Below is a small trained network, with its code and all its weights. Each question gives an input and a class and asks what happens when units are switched off, that is, made to give their printed mean instead of their output.

import numpy as np


def w(rows, s, z=0):
    codes = np.array(rows[::2]) - 128.0
    scale = np.full(codes.shape[1], s)
    scale[-1] = z or s
    return codes * scale


def norm(h):
    return h / np.sqrt((h * h).mean(-1, keepdims=True) + 1e-5)


def f(y):
    return np.maximum(y, 0)


def log_softmax(a):
    a = a - a.max(-1, keepdims=True)
    return a - np.log(np.exp(a).sum(-1, keepdims=True))


def net(x, mask):
    res = np.array(x, float).reshape(1, 8) / 4 @ E
    u = 0
    for l in range(3):
        y = f(norm(res) @ A[l][:, :-1].T + A[l][:, -1])
        res = res + np.where(mask[u : u + 14], y, B[l][:, -1]) @ B[l][:, :-1]
        u += 14
    return log_softmax(norm(res)[-1] @ U[:, :-1].T + U[:, -1])


A, B = {}, {}
E = w([
[56,108,142,156,223,100,132,46,187],'x0',
[213,71,50,160,255,191,216,167,118],'x1',
[108,131,164,114,161,127,153,141,79],'x2',
[194,125,168,132,101,208,138,73,88],'x3',
[122,163,203,104,227,216,47,207,243],'x4',
[135,133,123,132,122,129,126,128,136],'x5',
[34,188,33,16,105,239,140,99,106],'x6',
[87,93,171,112,75,139,205,155,163],'x7',
],0.0092)
A[0] = w([
[68,135,73,152,137,66,120,209,144,209],'L0N1',
[121,110,109,161,217,142,150,116,193,68],'L0N2',
[184,103,32,91,154,178,191,170,152,70],'L0N3',
[137,103,101,164,101,85,134,131,153,66],'L0N4',
[98,154,165,157,68,122,78,125,132,2],'L0N5',
[199,141,135,111,67,177,102,227,68,130],'L0N6',
[73,63,161,154,71,209,181,159,146,53],'L0N7',
[92,151,143,129,47,130,125,143,145,40],'L0N8',
[124,91,166,122,67,136,252,135,207,13],'L0N9',
[160,227,91,176,165,138,65,98,73,32],'L0N10',
[167,83,101,106,154,141,203,168,144,50],'L0N11',
[130,116,168,140,150,159,142,27,147,103],'L0N12',
[76,125,150,122,163,176,130,178,217,76],'L0N13',
[155,122,129,99,141,157,148,142,155,8],'L0N14',
],0.012,0.0069)
B[0] = w([
[160,146,113,99,157,119,181,60,155,248],'L0N1',
[167,102,154,66,137,147,120,137,152,228],'L0N2',
[95,79,143,93,161,176,104,130,122,251],'L0N3',
[115,163,148,152,138,161,145,147,90,163],'L0N4',
[130,60,166,55,137,100,116,150,131,164],'L0N5',
[168,155,161,130,164,132,171,34,194,255],'L0N6',
[150,206,89,70,227,41,102,120,86,173],'L0N7',
[121,86,129,74,197,117,115,117,112,173],'L0N8',
[131,174,60,109,214,3,120,175,64,178],'L0N9',
[152,157,108,70,195,23,100,141,64,179],'L0N10',
[108,74,135,115,172,152,137,142,143,198],'L0N11',
[140,167,134,131,160,128,195,48,178,187],'L0N12',
[163,190,118,91,89,101,160,160,118,225],'L0N13',
[104,94,112,104,118,113,114,173,101,137],'L0N14',
],0.014,0.0069)
A[1] = w([
[133,157,92,158,177,129,26,125,164,117],'L1N1',
[175,145,64,194,170,136,8,113,66,164],'L1N2',
[16,182,70,122,191,188,127,96,144,180],'L1N3',
[201,228,158,75,195,135,105,186,154,158],'L1N4',
[190,204,166,148,175,132,63,232,164,51],'L1N5',
[102,50,31,226,50,106,184,75,60,152],'L1N6',
[167,186,169,112,92,216,89,210,194,22],'L1N7',
[95,151,155,64,96,70,30,88,67,144],'L1N8',
[17,184,209,130,94,91,110,79,139,110],'L1N9',
[207,147,163,28,149,126,181,19,97,214],'L1N10',
[162,155,78,136,182,80,62,149,77,88],'L1N11',
[143,113,125,234,135,36,115,178,206,165],'L1N12',
[71,131,201,89,42,95,58,119,143,3],'L1N13',
[164,17,225,218,152,92,145,204,137,113],'L1N14',
],0.011,0.0044)
B[1] = w([
[123,150,164,137,185,75,200,109,78,137],'L1N1',
[136,166,94,119,141,51,109,182,35,140],'L1N2',
[151,198,158,150,64,171,91,161,121,161],'L1N3',
[84,119,132,153,75,88,161,89,96,196],'L1N4',
[111,125,169,58,50,152,200,156,58,146],'L1N5',
[160,104,181,48,34,165,254,80,80,144],'L1N6',
[84,74,230,94,63,114,233,78,129,137],'L1N7',
[100,69,86,95,135,125,119,177,161,158],'L1N8',
[191,64,210,134,184,116,122,153,144,146],'L1N9',
[78,156,76,213,140,87,119,130,160,253],'L1N10',
[68,167,122,92,143,104,171,161,72,148],'L1N11',
[139,226,134,133,82,151,52,182,142,144],'L1N12',
[146,52,106,78,159,202,102,130,183,136],'L1N13',
[92,164,138,169,103,209,20,192,113,146],'L1N14',
],0.012,0.026)
A[2] = w([
[84,160,160,108,74,80,77,56,140,154],'L2N1',
[45,163,91,104,77,226,47,127,86,19],'L2N2',
[76,179,103,160,98,129,149,125,190,128],'L2N3',
[225,102,132,118,177,207,157,149,79,105],'L2N4',
[183,58,40,169,160,175,124,158,67,68],'L2N5',
[151,171,123,144,208,129,152,10,198,122],'L2N6',
[188,55,56,127,84,80,62,126,117,65],'L2N7',
[134,5,151,74,194,148,87,117,131,152],'L2N8',
[119,164,114,77,100,210,69,48,95,1],'L2N9',
[93,109,184,176,134,167,82,78,141,132],'L2N10',
[171,111,106,150,201,147,74,41,115,92],'L2N11',
[149,53,26,156,92,112,161,125,85,121],'L2N12',
[80,146,82,166,73,125,143,204,141,168],'L2N13',
[110,131,47,87,73,185,106,133,178,121],'L2N14',
],0.012,0.0083)
B[2] = w([
[143,47,91,96,141,168,93,138,141,222],'L2N1',
[105,249,126,168,158,215,124,203,171,144],'L2N2',
[152,138,154,211,113,142,124,114,114,218],'L2N3',
[89,46,103,114,146,73,123,171,213,147],'L2N4',
[110,20,138,72,185,149,111,130,147,148],'L2N5',
[185,104,132,164,117,63,125,143,216,253],'L2N6',
[92,104,170,119,205,127,180,96,169,136],'L2N7',
[32,46,94,174,198,138,167,146,161,168],'L2N8',
[132,214,103,137,148,183,116,200,144,135],'L2N9',
[109,133,84,164,115,168,159,132,130,155],'L2N10',
[123,153,102,136,152,56,127,197,190,156],'L2N11',
[159,131,228,75,91,167,241,110,131,167],'L2N12',
[124,152,97,197,118,190,115,100,97,195],'L2N13',
[128,161,112,200,134,161,74,155,144,153],'L2N14',
],0.013,0.011)
U = w([
[201,167,142,198,134,113,129,77,216,105],'0',
[126,8,92,44,204,190,74,203,169,152],'1',
[167,224,81,69,168,44,112,174,35,3],'2',
[127,142,230,76,21,185,219,60,82,3],'3',
[168,150,82,219,95,124,139,127,163,168],'4',
[112,189,109,240,73,241,31,190,79,102],'5',
[100,132,117,215,111,129,150,129,126,229],'6',
],0.011,0.0027)

Each question gives the input, the list of numbers given to net, and the class t.
The units are the neurons (one row each of A and B). Each row of codes is followed by its name. A weight is (code - 128) times the scale printed after its matrix; where a second scale follows, it is the last column's (A, B and U).
mask holds one flag per neuron, layer by layer. A switched-off neuron (its flag False) gives its mean, the last column of its row in B, instead of its output. The means were averaged over made-up inputs and are rounded, as every weight is.
A unit's drop is (log p(t) with every unit on - log p(t) with that unit switched off) / (log p(t) with every unit on - log p(t) with every unit switched off).
The circuit of an input: a set's keep is (log p(t) with only the set's units on - log p(t) with every unit switched off) / (log p(t) with every unit on - log p(t) with every unit switched off). Starting from the 12 units with the biggest drops (on a tie, the unit counted first), units are removed one at a time, each time the one whose removal leaves the highest keep (on an exact tie, the one counted first), for as long as the keep stays at least 0.8.
circuit, biggest first: the units of the circuit, biggest drop first
most important unit: the unit with the biggest drop
k most important neurons: the k neurons with the biggest drops, biggest first
top k neurons in layer l: the k neurons of layer l with the biggest drops, biggest first
input [-6,-4,0,6,-2,-5,-8,-5], class 5: most important unit => L0N1
input [7,-6,5,3,-2,-2,8,-4], class 5: circuit, biggest first => (L1N3; L2N2)
input [0,-6,0,-2,2,4,5,-7], class 2: top 2 neurons in layer 0 => (L0N10; L0N3)
input [5,7,7,0,-5,2,4,-4], class 1: circuit, biggest first => (L0N3; L0N6; L2N5)
input [-8,4,-6,1,-7,-6,-1,-3], class 0: 2 most important neurons => (L0N6; L1N4)
input [2,8,4,-4,-1,-3,-8,7], class 1: circuit, biggest first => (L0N11; L1N10; L0N6)
input [2,-6,4,-3,-1,-2,5,7], class 2: circuit, biggest first => (L0N7; L0N9)
input [-4,5,3,7,4,-2,-8,-2], class 5: 2 most important neurons => (L1N14; L0N1)
input [6,-6,2,-5,1,5,7,-6], class 5: 3 most important neurons => (L1N3; L0N6; L1N8)
input [5,3,6,-6,0,-4,-8,-3], class 5: top 2 neurons in layer 0 => (L0N6; L0N12)
input [7,6,-5,-8,-8,5,1,4], class 3: circuit, biggest first => (L1N6; L2N12)
input [-3,-1,1,8,8,-6,3,7], class 3: 4 most important neurons => (L1N5; L0N1; L1N4; L0N13)
input [-8,-5,1,0,-2,-3,-4,6], class 0: 2 most important neurons => (L0N6; L0N10)
input [-2,4,4,6,-8,-3,6,-7], class 3: circuit, biggest first => (L2N12)
input [3,-3,0,0,5,8,-2,-5], class 2: circuit, biggest first => (L0N10; L0N6; L1N11)
input [6,3,-5,-5,-3,1,7,0], class 5: circuit, biggest first => (L1N3; L0N6; L2N2)
input [4,-7,-3,0,-2,-7,-4,-8], class 2: 3 most important neurons => (L0N10; L0N3; L1N2)
input [6,8,-1,-2,3,-7,-8,0], class 1: 2 most important neurons => (L0N2; L1N10)
input [-1,-2,0,-5,5,-3,3,5], class 2: circuit, biggest first => (L0N7; L0N13)
input [-1,7,6,0,1,6,-5,-8], class 2: 3 most important neurons => (L0N10; L1N2; L1N11)
input [2,2,1,4,6,-6,-7,-5], class 5: most important unit => L1N14
input [7,-2,-7,-1,-8,-1,4,8], class 2: 2 most important neurons => (L0N9; L0N7)
